Below are the code and all the weights of a small trained network. Each question names an input and a class and asks about switching units off, where a switched-off unit gives its printed mean instead of its output.

import numpy as np


def w(rows, s, z=0):
    codes = np.array(rows[::2]) - 128.0
    scale = np.full(codes.shape[1], s)
    scale[-1] = z or s
    return codes * scale


def f(y):
    return y / 2 * (1 + np.tanh(0.7978845608 * (y + 0.044715 * y**3)))


def log_softmax(a):
    a = a - a.max(-1, keepdims=True)
    return a - np.log(np.exp(a).sum(-1, keepdims=True))


def net(x, mask):
    res = np.array(x, float).reshape(1, 4) / 4 @ E
    y = f(res @ A[0][:, :-1].T + A[0][:, -1])
    res = res + np.where(mask, y, B[0][:, -1]) @ B[0][:, :-1]
    return log_softmax(res[-1] @ U[:, :-1].T + U[:, -1])


A, B = {}, {}
E = w([
[41,228,75,155,91,88,179,14],'x0',
[24,123,21,245,211,104,138,221],'x1',
[52,249,170,11,254,58,81,121],'x2',
[119,145,121,119,142,179,120,118],'x3',
],0.0081)
A[0] = w([
[106,106,77,147,150,110,98,155,88],'N1',
[77,178,168,116,197,102,68,149,250],'N2',
[99,163,123,60,152,66,73,141,170],'N3',
[98,118,75,168,184,155,173,170,76],'N4',
[115,114,146,95,176,120,92,141,137],'N5',
[175,114,167,79,115,152,127,48,134],'N6',
[76,189,108,170,101,98,174,24,6],'N7',
[163,135,136,187,102,97,109,129,201],'N8',
[113,147,65,192,153,125,59,114,55],'N9',
[130,111,108,102,96,82,173,171,206],'N10',
[137,70,106,187,92,175,115,148,171],'N11',
[158,119,86,158,130,200,163,123,173],'N12',
[84,143,150,217,179,121,116,141,81],'N13',
[112,105,70,125,157,146,150,194,64],'N14',
[160,83,76,184,99,177,173,109,181],'N15',
[183,64,173,101,180,164,67,244,34],'N16',
],0.011,0.0015)
B[0] = w([
[123,115,120,101,83,90,81,182,174],'N1',
[55,16,152,110,65,165,207,52,230],'N2',
[105,57,114,86,103,175,129,46,213],'N3',
[118,176,207,99,98,94,106,155,207],'N4',
[47,127,94,120,155,185,217,98,173],'N5',
[159,151,178,127,74,57,21,222,230],'N6',
[219,232,42,178,236,134,169,183,232],'N7',
[134,99,140,103,117,188,130,83,161],'N8',
[135,164,158,102,104,58,76,177,182],'N9',
[131,79,163,151,147,148,167,127,143],'N10',
[91,70,120,83,113,142,194,52,222],'N11',
[101,112,174,99,128,151,168,94,186],'N12',
[118,140,125,82,64,111,62,158,190],'N13',
[134,168,157,113,119,84,71,194,182],'N14',
[53,71,142,95,134,191,138,109,235],'N15',
[213,222,47,254,189,122,159,154,251],'N16',
],0.0073,0.012)
U = w([
[82,77,142,113,106,177,172,86,254],'0',
[157,185,63,194,186,145,159,148,14],'1',
[124,146,206,111,74,98,7,160,100],'2',
],0.018,0.00072)

Each question gives the input, the list of numbers given to net, and the class t.
The units are the neurons (one row each of A and B). Each row of codes is followed by its name. A weight is (code - 128) times the scale printed after its matrix; where a second scale follows, it is the last column's (A, B and U).
mask holds one flag per neuron, in row order. A switched-off neuron (its flag False) gives its mean, the last column of its row in B, instead of its output. The means were averaged over made-up inputs and are rounded, as every weight is.
A unit's drop is (log p(t) with every unit on - log p(t) with that unit switched off) / (log p(t) with every unit on - log p(t) with every unit switched off).
The circuit of an input: a set's keep is (log p(t) with only the set's units on - log p(t) with every unit switched off) / (log p(t) with every unit on - log p(t) with every unit switched off). Starting from the 12 units with the biggest drops (on a tie, the unit counted first), units are removed one at a time, each time the one whose removal leaves the highest keep (on an exact tie, the one counted first), for as long as the keep stays at least 0.8.
circuit, biggest first: the units of the circuit, biggest drop first
most important unit: the unit with the biggest drop
top k neurons: the k neurons with the biggest drops, biggest first
drop when u is switched off: that unit's drop, to one decimal
input [-3,-7,-4,3], class 2: circuit, biggest first	[N6]
input [-6,7,7,-8], class 0: top 3 neurons	[N2 N5 N6]
input [2,-6,-5,2], class 2: top 2 neurons	[N6 N2]
input [-2,7,-6,8], class 2: top 2 neurons	[N14 N4]
input [-3,-1,3,2], class 0: top 3 neurons	[N7 N2 N3]
input [2,0,1,-4], class 1: top 4 neurons	[N15 N11 N2 N6]
input [6,1,7,0], class 0: top 3 neurons	[N2 N3 N16]
input [-5,6,0,0], class 2: top 2 neurons	[N7 N4]
input [1,5,5,-8], class 0: top 4 neurons	[N2 N6 N3 N5]
input [-8,3,8,5], class 0: top 3 neurons	[N2 N3 N7]
input [-2,-7,8,-5], class 0: top 3 neurons	[N2 N3 N5]
input [1,8,8,4], class 0: top 4 neurons	[N2 N3 N6 N5]
input [-8,-3,7,7], class 1: drop when N15 is switched off	0.2
input [-6,8,-7,2], class 2: top 2 neurons	[N14 N4]
input [-8,-6,7,-5], class 1: most important unit	N16
input [4,-8,2,5], class 2: drop when N6 is switched off	0.5
input [-2,3,1,3], class 2: drop when N11 is switched off	0.1
